Each row is followed by its group and then its class within the group.
[ 22.9 -34.0  -7.9 -11.3 -17.0 -13.9  -0.8  32.5   4.5  -3.3 -16.1   3.8
  -3.9   0.8  15.8 -24.1] -> P Y
[ 13.7  -3.4  -0.1   9.1   9.9   8.3  33.0  -5.9 -12.7 -40.2  -4.4  -5.6
  15.7 -18.3 -11.3  19.9] -> M U
[ 35.1   1.3   7.6  16.9 -28.5  -4.4 -21.4  14.8  11.5  -6.5  -7.0   1.8
  -3.3  -2.7  11.5 -35.7] -> P Y
[ 24.3 -22.8   9.2   1.9 -24.3 -11.2 -33.0  20.4  17.2   0.7  -3.2   9.8
 -15.0  -4.3  21.2 -10.6] -> P V
[ 26.6  22.8   0.5   0.4  -8.5 -16.1 -15.9  15.2   2.2  13.1 -22.8  -2.5
 -14.6  -0.2  14.5 -16.3] -> P Y
[ 26.9 -27.9  -0.2  10.3   1.3   4.7   2.4  16.6   6.3  -3.1 -30.1  -2.2
 -14.3   5.0  18.6 -17.8] -> P Y
[ 10.0 -10.4   4.3  -5.3   0.0   6.6  -5.2  11.8   3.6 -13.8   7.6  -7.3
 -14.2  18.1  -7.5 -25.1] -> K S
[ -0.5  11.3  -1.3 -21.0   5.3  -2.9  22.3  -8.2 -10.5 -50.4   9.8   3.5
   8.6  -5.1 -10.8  22.1] -> M Z
[ 37.7 -37.1  -1.6  -7.2 -33.8  10.8 -10.6  -2.5   0.5  14.5 -28.0   6.4
 -16.0  -2.9  49.0  -7.3] -> P V
[ 13.4 -31.2  -2.0  -1.0  -5.5   6.5  -4.1  21.1  13.8  10.0  -7.6   0.6
 -12.2   4.5  22.2 -20.9] -> P Y
[  7.9 -14.7  -9.5 -11.5  10.4 -39.8  -5.9   8.7  -0.7 -30.1   0.2   2.8
 -27.4   8.4  -0.3 -38.7] -> K L
[  9.8 -32.9   4.5 -20.7 -18.4 -42.7 -65.6  19.9   8.5  -6.5 -19.4  -6.2
  -5.4  -0.2   8.1 -17.1] -> P Y
[ 24.1  18.6   5.0   9.7   0.8   6.1   4.5  -4.8   4.4 -15.3   2.6 -16.1
  -7.1  -6.5  -3.9 -27.8] -> K L
[ 21.6 -32.9  11.5 -12.6   7.8  -7.4  20.0   5.5  -3.4 -21.1  -9.9   2.3
  -5.9  -2.6  19.1 -24.2] -> K S
[-15.6  23.6  -0.4 -22.6   8.5  -9.0  27.9 -13.6 -21.9 -33.9  -7.5   6.9
   6.1  -3.7 -12.8  10.3] -> M U
[ -1.0 -23.7  -2.2   6.4  -0.8   0.0  19.5 -14.0 -10.8 -21.1  -5.6   4.3
  10.7  -7.2 -28.7   9.3] -> M U
[  9.2 -23.8  -0.2   4.0   0.1   5.1 -21.1  21.3   1.8  -2.2  -4.5   3.0
 -11.1   8.2  13.3 -21.8] -> P Y
[ 30.5 -27.7  -0.6 -11.6 -16.7  -7.2 -13.8  10.8  -0.1  -7.8 -23.9   0.8
 -10.5   7.7   6.4 -28.6] -> P Y
[ 22.4  17.9   1.9  14.0 -19.9   5.5 -40.2  12.2   1.6 -17.9   5.7   4.1
  -0.4  -9.6   6.6 -22.7] -> P V
[ -4.3 -28.0   1.6 -12.7   0.2   8.0  10.8  26.8  -4.1 -25.5   3.5  13.6
  14.7 -14.7   6.9   9.4] -> M Z
[-10.4 -44.3   4.3 -22.1 -12.0 -42.9  -2.4   3.8   3.6 -17.3  -9.3  12.8
  -9.1  14.4 -14.6 -18.0] -> K L
[ 10.0  -8.9  -2.7  -2.0   9.0  -1.8  28.6 -18.8 -12.1 -25.4  -8.3   2.8
  13.0   4.5  -5.5   9.0] -> M U
[ -7.4  -2.3   0.8   0.5  14.4   2.0  12.5   2.5  -6.2 -46.2  26.9   6.1
  16.4 -18.9 -18.8  23.1] -> M U
[-45.3  31.1  10.4  13.9  34.0 -18.1 -26.9  25.4   0.9 -36.3  15.6  -1.1
  20.2  -3.3 -73.6   4.0] -> M U
[  5.0 -28.0   6.0 -23.6 -33.1 -38.8 -27.3  25.0   9.6  -3.5 -20.5  18.8
  -9.7  21.0   2.8  -9.2] -> P V
[ 21.9 -19.9  -6.5   5.7  -1.8 -12.7 -21.9   7.2   6.8  -2.8 -12.8   2.4
 -19.0  12.2   2.2 -31.5] -> P Y
[ 28.9  13.1   2.4  13.8  13.3  21.3 -17.5  20.8  12.3 -38.4  13.5  -2.5
 -12.1 -11.2  -8.2 -38.3] -> K S
[ 11.2  -5.5   7.1 -13.3 -10.7  -9.3 -15.8   8.3   3.3  -2.4  -9.8   4.7
  -5.7   7.8   1.7 -26.3] -> P Y
[ 24.1 -29.1   0.3  -8.2 -27.2 -24.8  11.5  13.8   1.5   8.9  -9.6   1.9
 -33.9   7.9  19.3   4.2] -> P Y
[ -7.5 -11.0  -1.8  -7.0   3.2  -0.7  24.4   0.1 -12.2 -35.0  -7.3   6.3
   7.0  -7.2 -14.1   2.1] -> M U
[ 14.3 -20.2   3.3  -3.8 -23.4 -12.3 -23.2  21.6   4.6   5.4 -16.7   2.7
  -9.2  -0.8  17.7   3.0] -> P V
[  6.1 -56.4 -13.2 -13.4 -19.5 -36.7  23.4  -6.4  -2.1 -29.7 -19.9   5.1
 -10.2   2.7  -6.3 -27.8] -> K L
[ 21.9 -51.6 -15.5 -15.4 -15.7 -39.5  22.3 -11.4  -1.9 -11.7 -11.0   3.8
 -17.5   7.5   9.9 -34.8] -> K L
[ -6.5 -35.7 -14.6  -3.6 -18.6 -15.4  -2.2  10.0   3.0 -17.5 -12.8   1.3
   2.1  11.2  -7.9 -25.2] -> K L
[-10.5 -31.3   5.3 -37.0  11.0   3.5  22.6  -7.4 -19.3 -28.6 -19.5  -2.5
  -2.0  -3.7   7.9  -6.5] -> M Z
[ 13.1 -23.8   1.5  -5.8  -9.4  13.8  25.6 -20.0 -15.0 -31.5   4.9   0.1
   9.1 -15.3  26.1   0.4] -> M Z
[  5.5 -38.1 -12.3 -26.2 -14.4 -46.5  22.9  -1.5 -16.9 -30.0  -7.6  -7.0
 -17.2   5.8  -3.9 -27.1] -> K L
[  2.4  -3.5   5.7 -10.6  -7.0 -21.9 -46.1   8.6  14.9  13.1 -14.8   5.9
  -6.9  16.8   5.0 -18.9] -> P Y
[ 38.9 -11.6   6.7   7.0 -22.6   0.8 -29.4   5.4   6.5   6.1 -17.2   8.6
  -2.7  -7.3  25.0 -11.0] -> P V
[ -2.7 -30.6  -0.1 -26.5  -3.4 -18.5  27.2   1.3  -4.6   2.8  -8.7  -3.9
   7.2 -10.8   7.0  10.8] -> M Z
[ 17.2 -25.4   3.3 -11.8 -18.2   4.1 -27.6   7.0   9.0   2.8 -20.6   7.2
   3.5   4.1  23.8 -25.9] -> P Y
[  5.9 -34.9   3.6   5.4  -3.9  -7.1 -17.2  21.6   8.6  11.2 -18.6   8.5
  -7.7  18.5   4.2 -19.7] -> P Y
[ -0.3 -21.7  -4.7  -6.5 -21.5  -3.0   2.7  -4.0   2.8 -14.3  -7.8 -17.6
  10.5   4.7 -12.6 -34.2] -> K L
[ 12.6 -31.0  -8.8  -4.8  -4.3  -0.4  18.2  11.7  -9.5 -36.8  -6.0   6.1
 -16.5   8.7   6.1 -31.2] -> K S
[ 23.0 -34.6 -11.2  -5.4 -11.8  -8.3   6.3  -0.5  -3.8 -16.9   3.8  -2.4
 -10.9   1.9  33.3  -8.1] -> K L
[ 26.1 -17.8 -12.5  23.1  -4.5  10.1   2.6  -7.2  -2.7 -27.8   2.3  -7.9
 -17.6   2.8 -14.8 -62.9] -> K L
[ 34.5 -15.3  -0.3  -7.8 -23.7 -43.4  -9.0   2.4  10.7  -9.1 -12.0   4.9
 -12.5  -1.5  21.3  -9.5] -> P V
[  8.7 -34.1  -2.1 -35.1 -33.9 -39.6  13.5   8.5  -4.8  -8.3 -13.3   0.4
 -14.2   8.5  -9.0 -26.2] -> K S
[  5.9 -20.7   5.0 -12.8   0.1  -8.8  31.0  -4.0   2.0 -37.4   2.2   5.0
  10.1  72.1  -3.9   0.0] -> M U
[ 64.4   5.5   5.8 -16.4  -6.2   2.1  42.6 -16.3  -9.6 -36.7  23.0  -2.9
   6.4 -10.0  -2.5  16.4] -> M Z
[ -8.4 -28.6 -12.3 -15.2   6.7  12.1  56.3  -9.5  -6.7 -31.9   2.7  -3.8
  -2.0 -24.7   5.9  -9.0] -> M Z
[ 32.3 -17.3   1.5 -22.2 -29.6 -11.4 -14.2   8.7  12.2 -12.9  -6.1   3.6
  -7.9   0.0  21.2 -19.7] -> P V

Each row is followed by its group and then its class within the group.
[ 28.4 -18.3 -32.2 -13.0  35.9  -7.6  11.1  20.3 -15.0  -9.5   7.6  22.8
   3.3 -18.7   4.2  -1.4] -> W [49]
[ 13.9 -34.8 -23.7 -14.8  75.7  -6.4  -9.4  16.1 -32.4  49.7   8.9  38.0
  -7.3   2.4   4.5  -4.8] -> W [49]
[-35.3  -5.2   3.9   8.1 -16.7  -9.0 -19.1  28.9   1.3  39.5  -4.4 -17.0
  -5.5  -5.5  18.3 -25.1] -> G [44]
[  6.8  -0.4 -10.1 -17.5  11.8 -14.1  -5.7  33.4  -3.0  13.4  -0.3   9.3
  -8.0  -6.2 -34.7   9.6] -> W [43]
[-16.9 -11.5  -5.0  -9.8 -59.4  11.9  14.4  85.6 -14.0   7.2  -0.6  -3.0
  26.9  -1.9   3.3   8.9] -> C [40]
[-23.6   2.2  -7.9   5.9  35.4  -1.2   7.0   0.9 -22.0  17.6   5.5  34.2
  13.4  17.2   7.7   0.2] -> W [36]
[-18.2 -11.6  20.7  30.6  40.3  -4.4  -9.4   8.5 -20.3  25.2  -6.8 -13.1
  10.1   0.0  29.8  -4.5] -> G [39]
[ 19.5  -7.0 -16.8  -3.9  50.0   3.4  -2.5  39.3 -19.5   3.3  -3.4  15.5
  12.9 -11.1  11.9  12.2] -> W [43]
[ 42.0  16.5  -3.1  -5.0  53.8 -17.2   0.8  59.7 -14.2  14.0  -2.1  21.7
  -0.9  13.4 -10.6  -9.6] -> W [49]
[-19.5  -3.8  11.1   4.2 -77.6  -3.6   5.7  69.2 -22.1  16.4   7.3   6.0
   6.2  27.8   9.1  -0.1] -> C [30]
[-13.5  -5.3   2.8  -0.5  25.8   1.9  -3.3  11.5 -24.5   6.7   6.3  -0.5
   5.3  15.0  -2.0 -11.4] -> W [36]
[-38.7 -29.7  13.5  -6.8  68.0  -3.6 -10.7 -29.9 -29.2  27.5  -2.8   2.9
 -11.0 -17.5   6.5   6.2] -> G [39]
